grid =
[[-0.90 -0.98 -0.64  0.18 -0.69  0.05  0.80  0.30]
 [-3.09 -0.93 -0.01  2.34 -4.48  2.68  5.57  4.12]
 [-2.13 -1.23 -0.83  1.20 -2.75  0.99  2.80  1.86]
 [-0.41  1.69  0.09  0.78  0.07  0.40 -0.87 -0.24]
 [-1.61 -1.26 -0.89  0.71 -1.80  0.47  1.78  1.05]]
Counting starts at 0.
Read off the entry in the top-left corner.
-0.90
The entry directly above 0.99: 2.68
Read off the entry at row 0, column 2.
-0.64
Read off the entry directly below -0.41.
-1.61
Read off the entry just left of the smallest entry.
2.34
The entry directly below 2.68 -> 0.99
Read off the entry just right of the largest entry.
4.12
The entry at row 2, column 0 -> -2.13
The entry directly above 1.05: -0.24
The entry just right of 1.78 is 1.05
Read off the top-right entry.
0.30
The entry at row 2, column 2: -0.83
Read off the entry directly above the largest entry.
0.80
The entry directly below 2.80 -> -0.87
The maximum -> 5.57
Read off the entry directly above 2.68.
0.05
Read off the entry just right of 0.47.
1.78
Read off the entry just right of -0.41.
1.69
The entry just right of 0.99 is 2.80
The entry just left of -0.69 -> 0.18
Read off the entry directly above 0.71.
0.78
The entry just right of -1.26 is -0.89
Read off the entry directly below -0.69.
-4.48
The entry at row 0, column 1 -> -0.98
The entry just left of -0.93 is -3.09
Read off the bottom entry of the column that holds the smallest entry.
-1.80
The entry just right of -0.83 is 1.20
Read off the entry directly below 0.99.
0.40
Read off the entry in row 1 and column 2.
-0.01

data = [[-29.737, -34.618, -15.771, -10.390, 35.582, -145.975, 160.376], [-41.827, -31.846, -53.098, -9.077, 60.656, -164.187, 153.994], [-31.917, -30.978, -88.773, -11.809, 90.082, -160.653, 120.574], [37.939, -72.479, -22.435, 6.690, 30.472, -69.955, 118.613], [112.085, -94.630, -41.283, 20.432, 28.368, 5.360, 53.506], [-0.508, -58.362, -98.860, 6.431, 89.762, -133.711, 97.393], [-40.598, -23.184, -36.320, -16.655, 69.055, -161.512, 145.715], [90.981, -77.581, -77.064, -2.144, 82.919, -23.052, 46.456]]
The entry just left of 6.431: -98.860
Read off the entry just right of -16.655.
A: 69.055
Read off the entry just right of the smallest entry.
A: 153.994
The entry just right of -0.508: -58.362
Read off the fifth entry in reading order.
A: 35.582
Read off the third smallest entry.
A: -160.653
The entry just left of -11.809 -> -88.773
The third entry in reading order: -15.771
The entry just right of -41.283 -> 20.432
The second smallest entry -> -161.512
Read off the entry just right of 20.432.
A: 28.368
Read off the third largest entry.
A: 145.715
Read off the first entry in reading order.
A: -29.737
Read off the entry just right of -98.860.
A: 6.431
Read off the entry just right of 5.360.
A: 53.506
The entry just left of -36.320: -23.184
Read off the maximum.
A: 160.376
The entry just left of -133.711: 89.762

[[ 2.54 -2.28  0.77 -0.39  0.50 -0.58 -1.69 -0.30  1.65  1.28 -1.08 -0.55
  -0.51 -1.13]
 [-3.33 -0.40 -0.21 -0.29 -1.30 -0.78  0.28  0.19 -2.07 -2.88 -2.83 -2.56
  -1.03 -0.78]
 [-1.73  0.35 -0.93 -2.17 -1.12  1.54  0.73 -1.72 -0.49 -1.58  1.60 -0.22
   1.82  0.02]
 [ 3.29 -2.38  1.26 -0.04  1.08 -1.77 -2.72 -0.42  0.89  1.64 -2.83 -0.82
  -0.18 -1.11]
 [-3.33 -2.38 -0.93 -1.11  2.11 -1.77  1.90  0.71 -0.36  1.33 -0.17 -3.13
   2.99 -1.15]
 [ 1.95 -0.43  0.94 -0.94 -0.33 -0.28 -2.72 -1.61  1.45  2.15 -1.43 -3.13
  -1.53 -0.14]
 [ 0.27  0.32 -0.43 -1.43  0.63  0.34 -0.76 -1.06  0.93  0.47  0.84 -1.50
  -1.09 -1.13]
 [-0.74  1.74 -0.28 -2.17 -1.61  0.74  0.29 -0.24 -1.89 -1.89 -2.58 -1.32
  -1.26  0.55]
 [ 3.40  0.65  2.28  1.89 -1.47 -0.21  0.03 -4.17 -1.54 -0.84  1.21 -1.63
  -4.25  0.25]
 [-0.41  0.94  0.81 -0.40 -1.61  1.20  0.07  0.29 -2.12 -2.88 -2.59  0.05
  -0.62  2.05]
 [ 1.29 -1.88  0.40 -0.24  0.05 -0.22 -1.31 -1.49 -0.25 -0.66 -0.59  0.31
   1.21 -1.15]
 [ 2.32  1.17  1.52  1.72  0.92 -0.83  1.35 -3.90 -3.00 -0.35 -0.01 -2.25
  -4.08  0.81]
 [ 2.82  2.97  3.66  1.86  0.18 -1.47  0.88 -4.17 -3.00 -0.26  0.38 -2.54
  -4.25  1.68]]
The second entry in reading order -> -2.28
The 1st entry in reading order: 2.54
Find the entry just left of 1.74.
A: -0.74
Find the entry just left of -4.08.
A: -2.25
Find the entry just left of 0.93.
A: -1.06
The entry just right of -1.54 -> -0.84
The entry just right of the largest entry -> 1.86
The third largest entry -> 3.29
Find the entry just right of -0.25.
A: -0.66
Find the fifth entry in reading order.
A: 0.50
Find the entry just right of 0.71.
A: -0.36

Read these off the array that follows. Rows and columns are numbered from 0.
1) Find the top entry of the column that holds the largest entry.
2) Find the top-right entry.
3) Find the entry in the bottom-left corner.
4) Find the entry in the top-left corner.
5) Find the entry at row 2, column 0.
6) Find the entry at row 2, column 2.
7) Find the entry directly below the largest entry.
8) Find the entry directly above the smallest entry.
[[ 0.80  0.82 -3.04  1.13 -3.96  1.49  1.17  1.28]
 [ 0.94  5.29 -1.29  1.13 -2.81 -3.64  1.09  1.28]
 [ 0.80  0.82 -1.79  1.13 -3.42  1.49  1.09  1.28]
 [ 0.80  0.82 -1.29  1.13 -4.66  1.49  1.09  1.28]
 [ 0.80  0.82 -1.29  1.13  0.66  1.49  1.09  1.28]]
1) 0.82
2) 1.28
3) 0.80
4) 0.80
5) 0.80
6) -1.79
7) 0.82
8) -3.42
